Below are the code and all the weights of a small trained network. Each question names an input and a class and asks about switching units off, where a switched-off unit gives its printed mean instead of its output.

import numpy as np


def w(rows, s, z=0):
    codes = np.array(rows[::2]) - 128.0
    scale = np.full(codes.shape[1], s)
    scale[-1] = z or s
    return codes * scale


def norm(h):
    return h / np.sqrt((h * h).mean(-1, keepdims=True) + 1e-5)


def f(y):
    return np.maximum(y, 0)


def log_softmax(a):
    a = a - a.max(-1, keepdims=True)
    return a - np.log(np.exp(a).sum(-1, keepdims=True))


def net(x, mask):
    res = np.array(x, float).reshape(1, 7) / 4 @ E
    u = 0
    for l in range(3):
        y = f(norm(res) @ A[l][:, :-1].T + A[l][:, -1])
        res = res + np.where(mask[u : u + 5], y, B[l][:, -1]) @ B[l][:, :-1]
        u += 5
    return log_softmax(norm(res)[-1] @ U[:, :-1].T + U[:, -1])


A, B = {}, {}
E = w([
[124,159,80,82,124],'x0',
[91,70,94,130,149],'x1',
[69,147,207,109,55],'x2',
[221,100,162,2,89],'x3',
[139,169,154,188,158],'x4',
[106,155,160,102,127],'x5',
[183,77,132,87,155],'x6',
],0.0043)
A[0] = w([
[85,88,71,173,167,87],'L0N0',
[71,156,153,75,68,27],'L0N1',
[90,96,124,2,212,255],'L0N2',
[126,62,151,121,136,224],'L0N3',
[89,62,187,140,150,21],'L0N4',
],0.0073,0.00069)
B[0] = w([
[96,170,69,184,112,222],'L0N0',
[91,117,149,133,21,215],'L0N1',
[241,39,109,171,22,254],'L0N2',
[215,188,221,117,107,190],'L0N3',
[93,147,3,131,100,176],'L0N4',
],0.0055,0.0036)
A[1] = w([
[150,128,75,153,145,117],'L1N0',
[81,254,145,97,121,68],'L1N1',
[62,106,205,249,54,215],'L1N2',
[196,182,111,144,26,250],'L1N3',
[93,163,36,179,131,115],'L1N4',
],0.0055,0.0021)
B[1] = w([
[39,166,196,136,113,156],'L1N0',
[144,13,106,65,133,158],'L1N1',
[107,101,126,2,89,233],'L1N2',
[76,195,155,146,151,255],'L1N3',
[138,170,140,128,153,187],'L1N4',
],0.009,0.0061)
A[2] = w([
[162,165,80,87,116,174],'L2N0',
[36,66,60,109,146,108],'L2N1',
[98,119,57,155,161,193],'L2N2',
[10,80,41,246,123,213],'L2N3',
[113,217,143,120,255,255],'L2N4',
],0.0073,0.0028)
B[2] = w([
[155,172,145,214,177,190],'L2N0',
[149,187,81,149,175,190],'L2N1',
[254,140,170,92,200,179],'L2N2',
[174,169,96,113,123,238],'L2N3',
[130,157,113,113,97,254],'L2N4',
],0.0098,0.0047)
U = w([
[48,60,137,167,203,68],'0',
[104,144,203,142,75,113],'1',
[198,30,166,123,103,122],'2',
[101,60,158,174,179,38],'3',
[46,36,131,165,199,2],'4',
[184,239,91,150,181,182],'5',
[4,122,164,48,58,198],'6',
],0.011,0.0057)

Each question gives the input, the list of numbers given to net, and the class t.
The units are the neurons (one row each of A and B). Each row of codes is followed by its name. A weight is (code - 128) times the scale printed after its matrix; where a second scale follows, it is the last column's (A, B and U).
mask holds one flag per neuron, layer by layer. A switched-off neuron (its flag False) gives its mean, the last column of its row in B, instead of its output. The means were averaged over made-up inputs and are rounded, as every weight is.
A unit's drop is (log p(t) with every unit on - log p(t) with that unit switched off) / (log p(t) with every unit on - log p(t) with every unit switched off).
unit that matters most: the unit with the biggest drop
k most important neurons: the k neurons with the biggest drops, biggest first
top k neurons in layer l: the k neurons of layer l with the biggest drops, biggest first
drop of u: that unit's drop, to one decimal
input [0,2,-1,5,8,2,6], class 2: unit that matters most : L0N2
input [0,-6,-5,-4,-6,8,5], class 1: 2 most important neurons : (L2N1, L0N4)
input [-4,7,8,-8,-8,-4,-1], class 5: top 2 neurons in layer 0 : (L0N4, L0N0)
input [6,4,3,0,6,6,5], class 1: top 2 neurons in layer 1 : (L1N3, L1N1)
input [6,-4,0,-5,-8,4,6], class 1: 2 most important neurons : (L0N2, L1N3)
input [8,6,0,8,-7,4,8], class 2: 2 most important neurons : (L0N2, L1N2)
input [8,-4,-1,-2,-7,8,0], class 1: top 2 neurons in layer 2 : (L2N0, L2N4)
input [4,-8,2,-4,0,-8,4], class 6: drop of L0N4 : 0.2
input [-8,-1,6,3,3,-3,2], class 6: drop of L0N2 : 0.1
input [2,3,-5,5,-4,7,2], class 2: drop of L2N1 : 0.1
